Below is a small trained network, with its code and all its weights. Each question gives an input and a class and asks what happens when units are switched off, that is, made to give their printed mean instead of their output.

import numpy as np


def w(rows, s, z=0):
    codes = np.array(rows[::2]) - 128.0
    scale = np.full(codes.shape[1], s)
    scale[-1] = z or s
    return codes * scale


def norm(h):
    return h / np.sqrt((h * h).mean(-1, keepdims=True) + 1e-5)


def f(y):
    return np.maximum(y, 0)


def log_softmax(a):
    a = a - a.max(-1, keepdims=True)
    return a - np.log(np.exp(a).sum(-1, keepdims=True))


def net(x, mask):
    res = np.array(x, float).reshape(1, 3) / 4 @ E
    u = 0
    for l in range(2):
        y = f(norm(res) @ A[l][:, :-1].T + A[l][:, -1])
        res = res + np.where(mask[u : u + 15], y, B[l][:, -1]) @ B[l][:, :-1]
        u += 15
    return log_softmax(norm(res)[-1] @ U[:, :-1].T + U[:, -1])


A, B = {}, {}
E = w([
[218,44,104,54,105,125],'x0',
[147,120,83,178,191,190],'x1',
[164,253,31,2,134,157],'x2',
],0.0066)
A[0] = w([
[97,136,160,191,142,108,239],'L0N1',
[134,145,135,132,134,163,115],'L0N2',
[176,92,162,118,122,168,113],'L0N3',
[70,173,123,128,168,137,61],'L0N4',
[100,177,76,161,139,173,210],'L0N5',
[60,135,124,110,169,146,4],'L0N6',
[150,122,102,97,91,180,62],'L0N7',
[147,135,201,85,107,103,27],'L0N8',
[141,130,196,96,159,141,53],'L0N9',
[156,150,147,98,128,113,83],'L0N10',
[189,144,156,104,146,137,158],'L0N11',
[149,87,93,214,250,157,33],'L0N12',
[86,184,153,128,150,149,48],'L0N13',
[108,122,78,101,125,111,116],'L0N14',
[120,128,167,153,89,89,178],'L0N15',
],0.013,0.002)
B[0] = w([
[164,143,142,76,95,197,240],'L0N1',
[80,121,169,150,155,69,149],'L0N2',
[66,254,121,165,129,106,190],'L0N3',
[126,224,48,180,139,145,194],'L0N4',
[65,131,123,119,139,50,219],'L0N5',
[56,147,105,117,149,108,159],'L0N6',
[198,120,205,101,107,159,182],'L0N7',
[156,77,142,92,149,60,180],'L0N8',
[128,109,110,80,62,91,136],'L0N9',
[160,137,135,144,40,196,163],'L0N10',
[61,76,174,114,28,144,176],'L0N11',
[208,58,109,195,60,123,254],'L0N12',
[89,181,87,99,161,122,190],'L0N13',
[100,133,157,137,125,169,167],'L0N14',
[168,159,23,110,185,50,210],'L0N15',
],0.0066,0.0073)
A[1] = w([
[185,177,179,98,138,206,89],'L1N1',
[91,209,151,171,220,143,79],'L1N2',
[46,206,132,142,136,121,140],'L1N3',
[107,52,136,196,173,208,150],'L1N4',
[134,115,160,44,102,230,57],'L1N5',
[200,54,116,231,151,169,34],'L1N6',
[148,20,195,48,162,123,251],'L1N7',
[144,142,131,77,125,190,76],'L1N8',
[145,115,102,59,130,35,108],'L1N9',
[118,169,201,38,72,172,82],'L1N10',
[149,107,126,188,158,116,106],'L1N11',
[139,211,130,98,57,174,149],'L1N12',
[206,159,80,163,156,125,148],'L1N13',
[171,137,94,81,164,193,132],'L1N14',
[112,107,97,2,107,74,115],'L1N15',
],0.0088,0.0027)
B[1] = w([
[83,105,169,112,164,115,172],'L1N1',
[120,209,93,125,119,131,196],'L1N2',
[116,121,50,116,146,150,229],'L1N3',
[203,107,115,145,70,113,189],'L1N4',
[130,102,168,88,173,206,198],'L1N5',
[236,123,145,147,54,128,253],'L1N6',
[37,254,66,118,205,137,228],'L1N7',
[101,79,181,137,154,130,168],'L1N8',
[123,98,187,124,122,115,224],'L1N9',
[196,96,138,113,162,205,219],'L1N10',
[165,79,161,74,99,149,181],'L1N11',
[122,115,104,136,150,145,244],'L1N12',
[109,102,115,115,88,139,200],'L1N13',
[117,124,161,160,127,96,162],'L1N14',
[101,96,163,204,146,134,252],'L1N15',
],0.0078,0.0058)
U = w([
[86,218,9,132,150,126,185],'0',
[136,109,188,67,192,232,41],'1',
[224,98,117,170,46,113,254],'2',
[83,112,183,125,167,10,35],'3',
],0.015,0.0017)

Each question gives the input, the list of numbers given to net, and the class t.
The units are the neurons (one row each of A and B). Each row of codes is followed by its name. A weight is (code - 128) times the scale printed after its matrix; where a second scale follows, it is the last column's (A, B and U).
mask holds one flag per neuron, layer by layer. A switched-off neuron (its flag False) gives its mean, the last column of its row in B, instead of its output. The means were averaged over made-up inputs and are rounded, as every weight is.
A unit's drop is (log p(t) with every unit on - log p(t) with that unit switched off) / (log p(t) with every unit on - log p(t) with every unit switched off).
The circuit of an input: a set's keep is (log p(t) with only the set's units on - log p(t) with every unit switched off) / (log p(t) with every unit on - log p(t) with every unit switched off). Starting from the 12 units with the biggest drops (on a tie, the unit counted first), units are removed one at a time, each time the one whose removal leaves the highest keep (on an exact tie, the one counted first), for as long as the keep stays at least 0.8.
units of the circuit, in order: the units of the circuit, biggest drop first
unit that matters most: the unit with the biggest drop
k most important neurons: the k neurons with the biggest drops, biggest first
top k neurons in layer l: the k neurons of layer l with the biggest drops, biggest first
drop when u is switched off: that unit's drop, to one decimal
input [4,-4,-8], class 3: units of the circuit, in order => [L0N12; L1N7]
input [4,-3,-8], class 3: units of the circuit, in order => [L0N12; L1N7]
input [-3,-6,-1], class 3: unit that matters most => L0N15
input [1,4,3], class 1: top 4 neurons in layer 0 => [L0N7; L0N15; L0N11; L0N3]
input [-7,-5,-8], class 0: 3 most important neurons => [L0N12; L0N15; L1N6]
input [5,-5,-1], class 3: top 2 neurons in layer 0 => [L0N1; L0N8]
input [0,1,4], class 1: 2 most important neurons => [L0N7; L0N3]
input [-8,-3,-7], class 0: 2 most important neurons => [L0N12; L0N15]
input [0,-5,-7], class 3: 2 most important neurons => [L0N12; L0N15]
input [-4,5,-1], class 2: top 2 neurons in layer 0 => [L0N12; L0N3]
input [-3,5,-1], class 2: drop when L0N12 is switched off => 4.1
input [-3,0,-2], class 0: drop when L0N13 is switched off => 0.2
input [6,-7,2], class 1: drop when L0N1 is switched off => 0.0
input [-1,-3,-1], class 3: top neuron in layer 0 => [L0N15]
